Below is a small trained network, with its code and all its weights. Each question gives an input and a class and asks what happens when units are switched off, that is, made to give their printed mean instead of their output.

import numpy as np


def w(rows, s, z=0):
    codes = np.array(rows[::2]) - 128.0
    scale = np.full(codes.shape[1], s)
    scale[-1] = z or s
    return codes * scale


def f(y):
    return y / 2 * (1 + np.tanh(0.7978845608 * (y + 0.044715 * y**3)))


def log_softmax(a):
    a = a - a.max(-1, keepdims=True)
    return a - np.log(np.exp(a).sum(-1, keepdims=True))


def net(x, mask):
    res = np.array(x, float).reshape(1, 5) / 4 @ E
    y = f(res @ A[0][:, :-1].T + A[0][:, -1])
    res = res + np.where(mask, y, B[0][:, -1]) @ B[0][:, :-1]
    return log_softmax(res[-1] @ U[:, :-1].T + U[:, -1])


A, B = {}, {}
E = w([
[219,192,168,103,81,86,220,190,61,179],'x0',
[215,110,219,105,213,160,183,125,230,133],'x1',
[96,41,192,82,114,70,95,84,139,142],'x2',
[92,178,80,132,223,116,202,75,169,169],'x3',
[150,134,148,169,202,1,54,84,31,217],'x4',
],0.009)
A[0] = w([
[125,150,129,81,141,76,192,126,125,184,50],'n1',
[83,45,113,126,98,215,68,109,162,6,225],'n2',
[125,82,87,94,98,175,128,89,185,91,8],'n3',
[81,102,99,109,132,161,159,120,133,96,95],'n4',
[97,106,105,142,178,159,159,79,157,158,110],'n5',
[117,174,53,194,122,127,132,120,116,152,142],'n6',
[108,237,27,176,130,96,126,118,91,123,195],'n7',
[145,153,155,106,45,120,133,193,100,104,185],'n8',
[165,139,180,52,134,169,202,141,199,130,147],'n9',
[114,77,169,136,141,2,62,83,88,209,254],'n10',
[96,106,127,112,107,162,67,103,140,71,195],'n11',
[112,141,111,131,184,159,159,114,158,134,198],'n12',
[153,69,171,101,47,146,88,158,125,104,215],'n13',
],0.0098,0.0045)
B[0] = w([
[155,106,122,89,164,140,115,93,156,104,156],'n1',
[86,49,50,106,148,166,123,142,195,122,249],'n2',
[90,99,115,149,106,101,138,168,177,145,172],'n3',
[106,71,171,109,119,85,160,131,133,106,159],'n4',
[111,166,146,127,97,111,180,170,114,177,172],'n5',
[169,161,110,97,142,162,129,134,90,155,176],'n6',
[254,174,109,99,130,175,140,99,109,205,213],'n7',
[146,174,117,130,111,190,137,157,64,215,185],'n8',
[173,173,40,26,212,214,53,101,207,140,212],'n9',
[160,97,135,116,198,98,69,47,153,79,251],'n10',
[95,77,112,112,141,150,140,126,115,151,189],'n11',
[139,137,154,107,129,165,112,189,128,155,182],'n12',
[170,134,79,75,141,163,140,159,145,221,194],'n13',
],0.0096,0.016)
U = w([
[74,107,120,142,113,119,160,151,134,126,49],'0',
[122,183,179,137,149,133,91,143,178,73,55],'1',
[148,124,153,133,170,38,82,6,120,88,111],'2',
[134,121,80,60,150,185,106,131,142,144,218],'3',
[53,79,106,149,100,115,143,179,163,97,2],'4',
[143,176,137,160,67,141,169,199,44,159,173],'5',
],0.011,0.0034)

Each question gives the input, the list of numbers given to net, and the class t.
The units are the neurons (one row each of A and B). Each row of codes is followed by its name. A weight is (code - 128) times the scale printed after its matrix; where a second scale follows, it is the last column's (A, B and U).
mask holds one flag per neuron, in row order. A switched-off neuron (its flag False) gives its mean, the last column of its row in B, instead of its output. The means were averaged over made-up inputs and are rounded, as every weight is.
A unit's drop is (log p(t) with every unit on - log p(t) with that unit switched off) / (log p(t) with every unit on - log p(t) with every unit switched off).
The circuit of an input: a set's keep is (log p(t) with only the set's units on - log p(t) with every unit switched off) / (log p(t) with every unit on - log p(t) with every unit switched off). Starting from the 12 units with the biggest drops (on a tie, the unit counted first), units are removed one at a time, each time the one whose removal leaves the highest keep (on an exact tie, the one counted first), for as long as the keep stays at least 0.8.
units of the circuit, in order: the units of the circuit, biggest drop first
top k neurons: the k neurons with the biggest drops, biggest first
drop when u is switched off: that unit's drop, to one decimal
input [0,-7,-6,3,-3], class 5: units of the circuit, in order	(n9 n10)
input [-4,-4,7,-3,3], class 2: units of the circuit, in order	(n10)
input [6,0,1,-5,-2], class 5: units of the circuit, in order	(n2 n10)
input [7,-5,-8,2,-7], class 5: units of the circuit, in order	(n2 n10)
input [-4,-3,7,7,-1], class 4: top 2 neurons	(n9 n7)
input [3,-3,-6,-7,6], class 5: top 3 neurons	(n9 n2 n8)
input [-6,-4,-1,-5,-6], class 4: top 3 neurons	(n9 n7 n3)
input [-6,1,4,4,-6], class 4: drop when n3 is switched off	0.2
input [-4,-1,7,6,-5], class 4: drop when n7 is switched off	0.1
input [3,3,-6,-8,8], class 2: drop when n10 is switched off	0.5
input [0,8,-2,2,6], class 2: drop when n2 is switched off	0.1
